Below is a small trained network, with its code and all its weights. Each question gives an input and a target symbol and asks what happens when units are switched off, that is, made to give their printed mean instead of their output.

import numpy as np


def w(rows, s, z=0):
    codes = np.array(rows[::2]) - 128.0
    scale = np.full(codes.shape[1], s)
    scale[-1] = z or s
    return codes * scale


def f(y):
    return np.maximum(y, 0)


def softmax(a):
    e = np.exp(a - a.max(-1, keepdims=True))
    return e / e.sum(-1, keepdims=True)


def log_softmax(a):
    a = a - a.max(-1, keepdims=True)
    return a - np.log(np.exp(a).sum(-1, keepdims=True))


def net(x, mask):
    ids = ['αβγδεηθλμξπσφω'.index(c) for c in x.split()]
    T = len(ids)
    res = E[ids] + P[:T]
    u = 0
    for l in range(2):
        r = res
        for j in range(3):
            rows = slice(3 * j, 3 * j + 3)
            q, k, v = (r @ M[l][rows].T for M in (Q, K, V))
            z = softmax(np.where(np.tri(T) > 0, q @ k.T / 3**0.5, -1e9)) @ v
            o = O[l][rows]
            res = res + np.where(mask[u + j], z, o[:, -1]) @ o[:, :-1]
        u += 3
        y = f(res @ A[l][:, :-1].T + A[l][:, -1])
        res = res + np.where(mask[u : u + 4], y, B[l][:, -1]) @ B[l][:, :-1]
        u += 4
    return log_softmax(res[-1] @ U[:, :-1].T + U[:, -1])


Q, K, V, O, A, B = {}, {}, {}, {}, {}, {}
E = w([
[174,169,129],'α',
[126,201,21],'β',
[247,123,180],'γ',
[167,139,164],'δ',
[193,175,156],'ε',
[242,82,211],'η',
[226,148,165],'θ',
[239,155,228],'λ',
[130,204,174],'μ',
[217,185,128],'ξ',
[103,218,203],'π',
[37,29,173],'σ',
[186,172,161],'φ',
[101,64,196],'ω',
],0.015)
P = w([
[110,35,77],'0',
[116,32,68],'1',
[114,127,108],'2',
[110,149,104],'3',
[102,152,96],'4',
[120,164,99],'5',
[112,122,47],'6',
[104,152,66],'7',
[124,109,15],'8',
[89,160,66],'9',
[108,130,33],'10',
[123,91,1],'11',
[162,78,51],'12',
],0.0065)
Q[0] = w([
[159,58,104],'0.h1',
[122,6,92],'0.h1',
[200,143,118],'0.h1',
[175,145,138],'0.h2',
[133,109,93],'0.h2',
[170,106,117],'0.h2',
[161,129,128],'0.h3',
[117,113,137],'0.h3',
[98,133,155],'0.h3',
],0.017)
K[0] = w([
[125,56,115],'0.h1',
[179,99,4],'0.h1',
[128,97,226],'0.h1',
[144,155,62],'0.h2',
[113,97,194],'0.h2',
[111,146,89],'0.h2',
[146,123,140],'0.h3',
[98,99,124],'0.h3',
[46,85,94],'0.h3',
],0.013)
V[0] = w([
[142,142,195],'0.h1',
[102,98,97],'0.h1',
[128,128,73],'0.h1',
[145,134,243],'0.h2',
[159,90,125],'0.h2',
[159,87,173],'0.h2',
[90,212,102],'0.h3',
[113,54,110],'0.h3',
[11,182,117],'0.h3',
],0.011)
O[0] = w([
[175,78,146,203],'0.h1',
[138,147,168,68],'0.h1',
[79,112,157,81],'0.h1',
[155,56,173,91],'0.h2',
[116,108,176,130],'0.h2',
[118,143,221,108],'0.h2',
[74,154,90,88],'0.h3',
[127,185,103,88],'0.h3',
[145,157,255,2],'0.h3',
],0.0078)
A[0] = w([
[124,58,2,144],'0.n1',
[210,127,251,168],'0.n2',
[113,77,21,90],'0.n3',
[241,189,54,254],'0.n4',
],0.0082,0.00097)
B[0] = w([
[99,154,115,220],'0.n1',
[173,73,90,156],'0.n2',
[196,200,213,197],'0.n3',
[2,82,70,249],'0.n4',
],0.0082,0.015)
Q[1] = w([
[198,136,2],'1.h1',
[171,220,40],'1.h1',
[193,128,118],'1.h1',
[169,176,144],'1.h2',
[192,63,101],'1.h2',
[148,221,65],'1.h2',
[165,240,201],'1.h3',
[162,253,184],'1.h3',
[195,177,120],'1.h3',
],0.0092)
K[1] = w([
[131,118,29],'1.h1',
[205,115,17],'1.h1',
[185,92,115],'1.h1',
[232,243,73],'1.h2',
[117,127,254],'1.h2',
[142,159,16],'1.h2',
[203,139,133],'1.h3',
[204,184,87],'1.h3',
[142,114,125],'1.h3',
],0.01)
V[1] = w([
[182,140,106],'1.h1',
[103,164,106],'1.h1',
[50,101,171],'1.h1',
[234,233,170],'1.h2',
[45,145,174],'1.h2',
[73,213,48],'1.h2',
[26,40,114],'1.h3',
[25,91,209],'1.h3',
[107,2,65],'1.h3',
],0.0076)
O[1] = w([
[46,134,243,135],'1.h1',
[157,71,187,149],'1.h1',
[112,106,41,108],'1.h1',
[5,125,130,2],'1.h2',
[175,128,184,109],'1.h2',
[146,152,92,230],'1.h2',
[131,142,193,219],'1.h3',
[182,125,253,125],'1.h3',
[118,176,131,235],'1.h3',
],0.0059,0.0087)
A[1] = w([
[170,143,160,37],'1.n1',
[110,157,88,255],'1.n2',
[246,93,60,92],'1.n3',
[151,120,98,70],'1.n4',
],0.011,0.0042)
B[1] = w([
[3,159,98,137],'1.n1',
[91,218,207,243],'1.n2',
[151,144,59,233],'1.n3',
[166,73,76,156],'1.n4',
],0.0067,0.011)
U = w([
[143,94,127,101],'α',
[95,124,115,92],'β',
[156,124,140,240],'γ',
[178,118,81,160],'δ',
[11,160,135,134],'ε',
[100,101,88,1],'η',
[134,71,68,81],'θ',
[97,133,123,178],'λ',
[101,180,94,181],'μ',
[241,193,218,233],'ξ',
[100,111,104,14],'π',
[166,162,211,116],'σ',
[94,129,147,93],'φ',
[99,129,112,10],'ω',
],0.011,0.0041)

Each question gives the input, a string of symbols that net reads in full, and the target symbol t.
The units are the heads (3 rows each of Q, K, V and O) and the neurons (one row each of A and B). Each row of codes is followed by its name. A weight is (code - 128) times the scale printed after its matrix; where a second scale follows, it is the last column's (O, A, B and U).
mask holds one flag per unit, layer by layer, with each layer's heads first. A switched-off unit (its flag False) gives its mean, the last column of its rows in O or B, instead of its output. The means were averaged over made-up inputs and are rounded, as every weight is.
A unit's drop is (log p(t) with every unit on - log p(t) with that unit switched off) / (log p(t) with every unit on - log p(t) with every unit switched off).
The circuit of an input: a set's keep is (log p(t) with only the set's units on - log p(t) with every unit switched off) / (log p(t) with every unit on - log p(t) with every unit switched off). Starting from the 12 units with the biggest drops (on a tie, the unit counted first), units are removed one at a time, each time the one whose removal leaves the highest keep (on an exact tie, the one counted first), for as long as the keep stays at least 0.8.
units of the circuit, in order: the units of the circuit, biggest drop first
unit that matters most: the unit with the biggest drop
k most important neurons: the k neurons with the biggest drops, biggest first
heads that matter: for each layer, one digit per head in row order, 1 if its drop is at least 0.15 and else 0, layers parted by /
input η σ π, target ξ: unit that matters most => 0.n3
input δ λ λ λ α ε σ μ, target ξ: heads that matter => 111 / 000
input σ β α θ α η λ γ, target μ: heads that matter => 011 / 000
input α λ λ, target δ: heads that matter => 000 / 000
input η λ ε σ λ α λ λ ω β λ γ θ, target μ: heads that matter => 011 / 000
input λ λ η α β σ σ, target σ: units of the circuit, in order => [1.h3, 0.h2]
input λ λ λ λ, target δ: heads that matter => 001 / 000
input α ε λ η σ η σ φ, target ξ: heads that matter => 110 / 001
input α λ α σ β α β λ θ, target μ: units of the circuit, in order => [0.h2, 0.n1, 1.n2]
input α β π φ δ β β α π γ, target μ: 2 most important neurons => [0.n4, 1.n2]
input λ π λ π φ β σ η π λ δ η, target ξ: heads that matter => 101 / 001
input γ λ β σ φ ε ξ λ δ λ σ ξ, target ξ: heads that matter => 110 / 001
input α ε ε λ π β λ, target μ: heads that matter => 010 / 000
input λ ξ γ η, target θ: heads that matter => 010 / 000
input α γ ξ γ α η β λ, target μ: units of the circuit, in order => [0.h2, 1.h3]
input ω π λ λ σ λ β λ λ σ μ, target ξ: units of the circuit, in order => [1.h3]
input λ γ λ μ λ β, target ε: 2 most important neurons => [0.n3, 0.n2]
input λ β ξ, target μ: 2 most important neurons => [1.n2, 0.n4]
input λ α φ λ λ ξ π σ, target ξ: units of the circuit, in order => [1.h3, 1.h2]
input η α λ β σ, target σ: units of the circuit, in order => [0.h2, 1.h3]
input λ α λ η θ σ σ λ γ α, target ξ: heads that matter => 110 / 001
input σ λ θ λ λ δ, target ξ: units of the circuit, in order => [1.h3]
